[[126 120 115 137 117 124 114 120 112 139]
 [127 143 115 134 124 113 113 128 119 141]
 [125 110 131 134 105 129 131 128 117 121]]
Rows and columns are numbered from 1.
Give the entry in row 1 and column 1.
126
The entry at row 1, column 2 -> 120
The entry in row 3 and column 1: 125
Give the entry in row 1 and column 3.
115
The entry in the top-right corner: 139
Give the minimum.
105
The entry just left of the largest entry -> 127
Give the maximum.
143
The entry just left of 114: 124

Read these off the matrix that follows.
1) Read off the entry in the top-right corner.
2) Read off the entry just left of the centre entry.
3) Read off the entry in the bottom-left corner.
4) Read off the entry directly above the centre entry.
5) Read off the entry directly below 117.
6) Read off the entry directly below the largest entry.
[[117 125 136 105 136]
 [127 133 112 118 153]
 [152 111 105 128 121]]
1) 136
2) 133
3) 152
4) 136
5) 127
6) 121

[[113 111 102 103 149 147 128]
 [126 104 109 100 150 150 129]
 [125 104 110 100 152 149 126]
 [101 151 110 113 116 113 125]
 [101 147 112 115 114 115 123]
 [132 137 123 134 110 118 110]
 [130 135 113 128 128 116 111]
 [128 139 123 129 111 114 113]
 [125 110 108 100 150 148 129]
 [120 110 103 107 144 149 130]
 [102 149 110 117 111 115 122]]
Indices start at 1.
Read off the entry directly above the centre entry.
Answer: 115
The entry in row 1 and column 2 is 111
Read off the entry at row 3, column 2.
Answer: 104
Read off the entry in row 2 and column 1.
Answer: 126
The top-right entry is 128
Read off the entry in the bottom-left corner.
Answer: 102
Read off the entry in row 1 and column 3.
Answer: 102
Read off the top-left entry.
Answer: 113
Read off the entry at the centre.
Answer: 134
Read off the largest entry.
Answer: 152
Read off the entry directly above 137.
Answer: 147
The bottom-right entry: 122
Read off the entry directly above the largest entry.
Answer: 150
The median of all entries: 117
Read off the entry directly below 134.
Answer: 128
Read off the entry just right of the largest entry.
Answer: 149
Read off the entry at row 3, column 1.
Answer: 125
Read off the top entry of the column that holds the largest entry.
Answer: 149
The entry directly below the largest entry -> 116
Read off the entry just left of the largest entry.
Answer: 100
The entry in row 3 and column 3 is 110
Read off the entry directly below 144.
Answer: 111
The entry just left of 134 -> 123

Questions about the grid below.
1) Find the smallest entry in the first row.
2) Find the entry just right of 107.
3) Find the entry just right of the largest entry.
4) Find the second entry on the main diagonal.
5) Find the 3rd smallest entry.
6) Find the smallest entry in the first column.
7) Find the 2nd-last entry, reading row by row.
8) Find the last entry, reading row by row.
[[136 121 113 128 100 140 144 131 136 107 125 117 127 110]
 [133 128 137 129 121 138 133 135 146 132 135 131 115 142]]
1) 100
2) 125
3) 132
4) 128
5) 110
6) 133
7) 115
8) 142

Read these off the grid that follows. Indices start at 1.
1) Which number is the entry at row 1, column 1?
2) Which number is the entry directly below the centre entry?
3) Which number is the entry in the bottom-left corner?
4) Which number is the entry at row 1, column 3?
5) Which number is the entry at row 1, column 2?
6) Which number is the entry just left of 117?
7) Which number is the entry just left of the centre entry?
8) Which number is the entry in the top-right corner?
[[142 112 135 125 154]
 [127 139 133 126 118]
 [129 114 123 126 139]
 [122 138 121 141 117]
 [121 134 118 141 119]]
1) 142
2) 121
3) 121
4) 135
5) 112
6) 141
7) 114
8) 154

W =
[[128 137 138 138 146 146]
 [146 146 151 128 149 135]
 [128 156 128 128 128 125]
 [136 129 128 136 138 137]
 [138 146 128 128 155 128]
 [155 149 136 128 125 126]
 [138 137 147 146 151 128]
 [146 150 156 150 136 129]
 [129 136 129 128 136 138]
 [136 128 137 128 147 151]
 [150 135 128 125 125 128]
 [129 128 136 128 128 146]]
What is the third entry on the main diagonal? 128
What is the entry in the top-right corner? 146
What is the first entry, reading row by row? 128
What is the bottom-right entry? 146
The 2nd entry in reading order -> 137
The entry in the bottom-left corner is 129
The 2nd entry on the diagonal from the top-right corner -> 149
The largest entry in the first column: 155
What is the 2nd entry on the main diagonal? 146
The smallest entry in the last column is 125
The entry directly above 126: 128
What is the 3rd entry, reading row by row? 138
